Below are the code and all the weights of a small trained network. Each question names an input and a class and asks about switching units off, where a switched-off unit gives its printed mean instead of its output.

import numpy as np


def w(rows, s, z=0):
    codes = np.array(rows[::2]) - 128.0
    scale = np.full(codes.shape[1], s)
    scale[-1] = z or s
    return codes * scale


def f(y):
    return y / 2 * (1 + np.tanh(0.7978845608 * (y + 0.044715 * y**3)))


def log_softmax(a):
    a = a - a.max(-1, keepdims=True)
    return a - np.log(np.exp(a).sum(-1, keepdims=True))


def net(x, mask):
    res = np.array(x, float).reshape(1, 2) / 4 @ E
    y = f(res @ A[0][:, :-1].T + A[0][:, -1])
    res = res + np.where(mask, y, B[0][:, -1]) @ B[0][:, :-1]
    return log_softmax(res[-1] @ U[:, :-1].T + U[:, -1])


A, B = {}, {}
E = w([
[69,2,154,54,86],'x0',
[21,170,128,165,63],'x1',
],0.007)
A[0] = w([
[115,132,144,138,133,254],'n0',
[120,139,140,122,130,235],'n1',
[220,96,115,99,153,127],'n2',
[100,74,150,114,126,114],'n3',
[240,67,123,108,153,85],'n4',
[93,41,131,99,110,91],'n5',
[142,160,152,152,120,78],'n6',
[71,14,123,97,119,125],'n7',
[151,218,114,152,150,114],'n8',
[25,173,133,139,116,102],'n9',
[2,165,111,153,106,95],'n10',
[167,206,140,160,133,103],'n11',
[176,203,119,176,125,110],'n12',
[103,55,144,111,110,92],'n13',
[125,129,124,131,125,232],'n14',
],0.012,0.0064)
B[0] = w([
[251,173,47,59,56,236],'n0',
[210,161,78,85,88,214],'n1',
[184,134,182,114,96,213],'n2',
[118,152,136,99,148,171],'n3',
[150,125,233,148,121,217],'n4',
[78,201,158,126,129,207],'n5',
[109,132,156,120,166,132],'n6',
[107,218,115,104,139,254],'n7',
[84,186,142,97,144,239],'n8',
[145,100,202,140,127,215],'n9',
[187,114,231,137,130,240],'n10',
[70,166,151,114,149,219],'n11',
[75,187,147,99,133,238],'n12',
[82,150,151,117,164,185],'n13',
[205,162,75,95,90,211],'n14',
],0.029,0.0061)
U = w([
[70,190,100,86,154,88],'0',
[176,101,205,137,106,136],'1',
[161,117,1,112,92,252],'2',
[97,108,109,131,145,87],'3',
[100,110,111,124,147,84],'4',
[103,94,117,167,122,73],'5',
[111,98,114,157,161,83],'6',
],0.011,0.0037)

Each question gives the input, the list of numbers given to net, and the class t.
The units are the neurons (one row each of A and B). Each row of codes is followed by its name. A weight is (code - 128) times the scale printed after its matrix; where a second scale follows, it is the last column's (A, B and U).
mask holds one flag per neuron, in row order. A switched-off neuron (its flag False) gives its mean, the last column of its row in B, instead of its output. The means were averaged over made-up inputs and are rounded, as every weight is.
A unit's drop is (log p(t) with every unit on - log p(t) with that unit switched off) / (log p(t) with every unit on - log p(t) with every unit switched off).
The circuit of an input: a set's keep is (log p(t) with only the set's units on - log p(t) with every unit switched off) / (log p(t) with every unit on - log p(t) with every unit switched off). Starting from the 12 units with the biggest drops (on a tie, the unit counted first), units are removed one at a time, each time the one whose removal leaves the highest keep (on an exact tie, the one counted first), for as long as the keep stays at least 0.8.
units of the circuit, in order: the units of the circuit, biggest drop first
k most important neurons: the k neurons with the biggest drops, biggest first
drop of u: that unit's drop, to one decimal
input [1,5], class 1: units of the circuit, in order : (n10)
input [-6,7], class 1: 3 most important neurons : (n10 n9 n7)
input [8,-7], class 0: 3 most important neurons : (n7 n5 n10)
input [-7,8], class 1: 4 most important neurons : (n10 n9 n7 n5)
input [1,4], class 1: 3 most important neurons : (n10 n9 n7)
input [7,-7], class 0: 4 most important neurons : (n7 n5 n10 n13)
input [2,-3], class 2: 2 most important neurons : (n10 n9)
input [8,-5], class 0: drop of n7 : 0.1
input [3,3], class 2: drop of n4 : 0.3
input [-2,5], class 1: drop of n10 : 0.2
input [6,8], class 1: drop of n9 : 0.9
